Below is a small trained network, with its code and all its weights. Each question gives an input and a class and asks what happens when units are switched off, that is, made to give their printed mean instead of their output.

import numpy as np


def w(rows, s, z=0):
    codes = np.array(rows[::2]) - 128.0
    scale = np.full(codes.shape[1], s)
    scale[-1] = z or s
    return codes * scale


def f(y):
    return np.maximum(y, 0)


def log_softmax(a):
    a = a - a.max(-1, keepdims=True)
    return a - np.log(np.exp(a).sum(-1, keepdims=True))


def net(x, mask):
    res = np.array(x, float).reshape(1, 4) / 4 @ E
    y = f(res @ A[0][:, :-1].T + A[0][:, -1])
    res = res + np.where(mask, y, B[0][:, -1]) @ B[0][:, :-1]
    return log_softmax(res[-1] @ U[:, :-1].T + U[:, -1])


A, B = {}, {}
E = w([
[47,73,170,49,129,114,104,67,176],'x0',
[127,137,192,179,82,161,97,212,92],'x1',
[189,141,28,111,181,215,2,137,91],'x2',
[52,21,139,156,250,157,135,114,73],'x3',
],0.011)
A[0] = w([
[231,172,68,119,68,150,52,138,142,253],'N0',
[105,90,155,50,115,135,120,79,138,180],'N1',
[130,140,136,136,103,141,12,131,101,169],'N2',
[30,101,215,131,118,131,155,129,127,224],'N3',
[184,174,94,129,89,80,199,105,132,184],'N4',
[144,102,208,131,65,137,225,107,107,177],'N5',
[84,109,96,160,225,140,118,156,124,216],'N6',
[122,133,150,130,137,136,174,136,114,70],'N7',
[144,71,120,178,218,137,187,135,72,254],'N8',
[113,150,210,151,82,89,232,154,99,192],'N9',
[62,122,206,160,97,111,174,132,144,111],'N10',
[134,110,169,144,112,107,70,76,65,71],'N11',
[120,125,195,152,99,166,168,164,80,142],'N12',
[114,113,169,103,214,139,94,112,52,167],'N13',
[99,118,115,45,148,73,106,60,142,197],'N14',
[43,88,204,150,153,110,196,115,133,87],'N15',
],0.011,0.003)
B[0] = w([
[159,193,139,98,124,143,104,158,2,249],'N0',
[105,74,120,43,116,141,129,120,150,186],'N1',
[102,124,132,147,156,131,71,182,80,193],'N2',
[158,30,116,104,128,67,148,199,170,207],'N3',
[171,138,107,97,106,135,241,111,119,198],'N4',
[87,168,121,130,172,47,151,155,161,198],'N5',
[92,93,154,201,138,184,130,123,118,211],'N6',
[124,157,113,131,100,99,117,118,138,146],'N7',
[155,173,102,239,144,146,135,123,147,221],'N8',
[138,182,128,119,134,22,137,159,222,218],'N9',
[85,119,139,141,145,78,111,174,196,196],'N10',
[172,115,106,129,83,143,125,136,120,145],'N11',
[84,130,114,166,138,111,93,148,128,176],'N12',
[150,61,151,181,119,158,122,115,104,205],'N13',
[85,142,117,72,106,194,115,90,174,200],'N14',
[158,62,165,103,97,54,123,165,152,211],'N15',
],0.017,0.018)
U = w([
[194,207,92,107,76,135,251,123,125,106],'0',
[142,141,118,254,176,194,154,111,120,195],'1',
[150,192,158,88,106,131,67,171,42,212],'2',
[135,162,197,132,158,81,99,57,95,5],'3',
[123,72,166,127,93,155,145,143,158,46],'4',
[50,171,102,60,100,186,100,57,159,86],'5',
[115,153,149,145,113,51,183,176,201,151],'6',
],0.0097,0.0024)

Each question gives the input, the list of numbers given to net, and the class t.
The units are the neurons (one row each of A and B). Each row of codes is followed by its name. A weight is (code - 128) times the scale printed after its matrix; where a second scale follows, it is the last column's (A, B and U).
mask holds one flag per neuron, in row order. A switched-off neuron (its flag False) gives its mean, the last column of its row in B, instead of its output. The means were averaged over made-up inputs and are rounded, as every weight is.
A unit's drop is (log p(t) with every unit on - log p(t) with that unit switched off) / (log p(t) with every unit on - log p(t) with every unit switched off).
k most important neurons: the k neurons with the biggest drops, biggest first
drop of u: that unit's drop, to one decimal
input [5,-8,3,-8], class 5: most important neuron	(N14)
input [-4,7,5,2], class 2: 4 most important neurons	(N0 N2 N4 N10)
input [8,1,8,4], class 1: 3 most important neurons	(N13 N6 N15)
input [2,1,1,1], class 4: 2 most important neurons	(N0 N8)
input [8,8,7,4], class 1: 2 most important neurons	(N15 N6)
input [-4,3,-2,7], class 1: 4 most important neurons	(N8 N6 N13 N1)
input [8,-4,-3,3], class 4: 2 most important neurons	(N14 N1)
input [2,-2,-1,2], class 4: 2 most important neurons	(N9 N5)
input [8,-1,-2,2], class 4: drop of N14	0.5
input [-6,-7,-3,4], class 1: drop of N8	0.1
input [1,7,4,-5], class 2: drop of N4	0.0
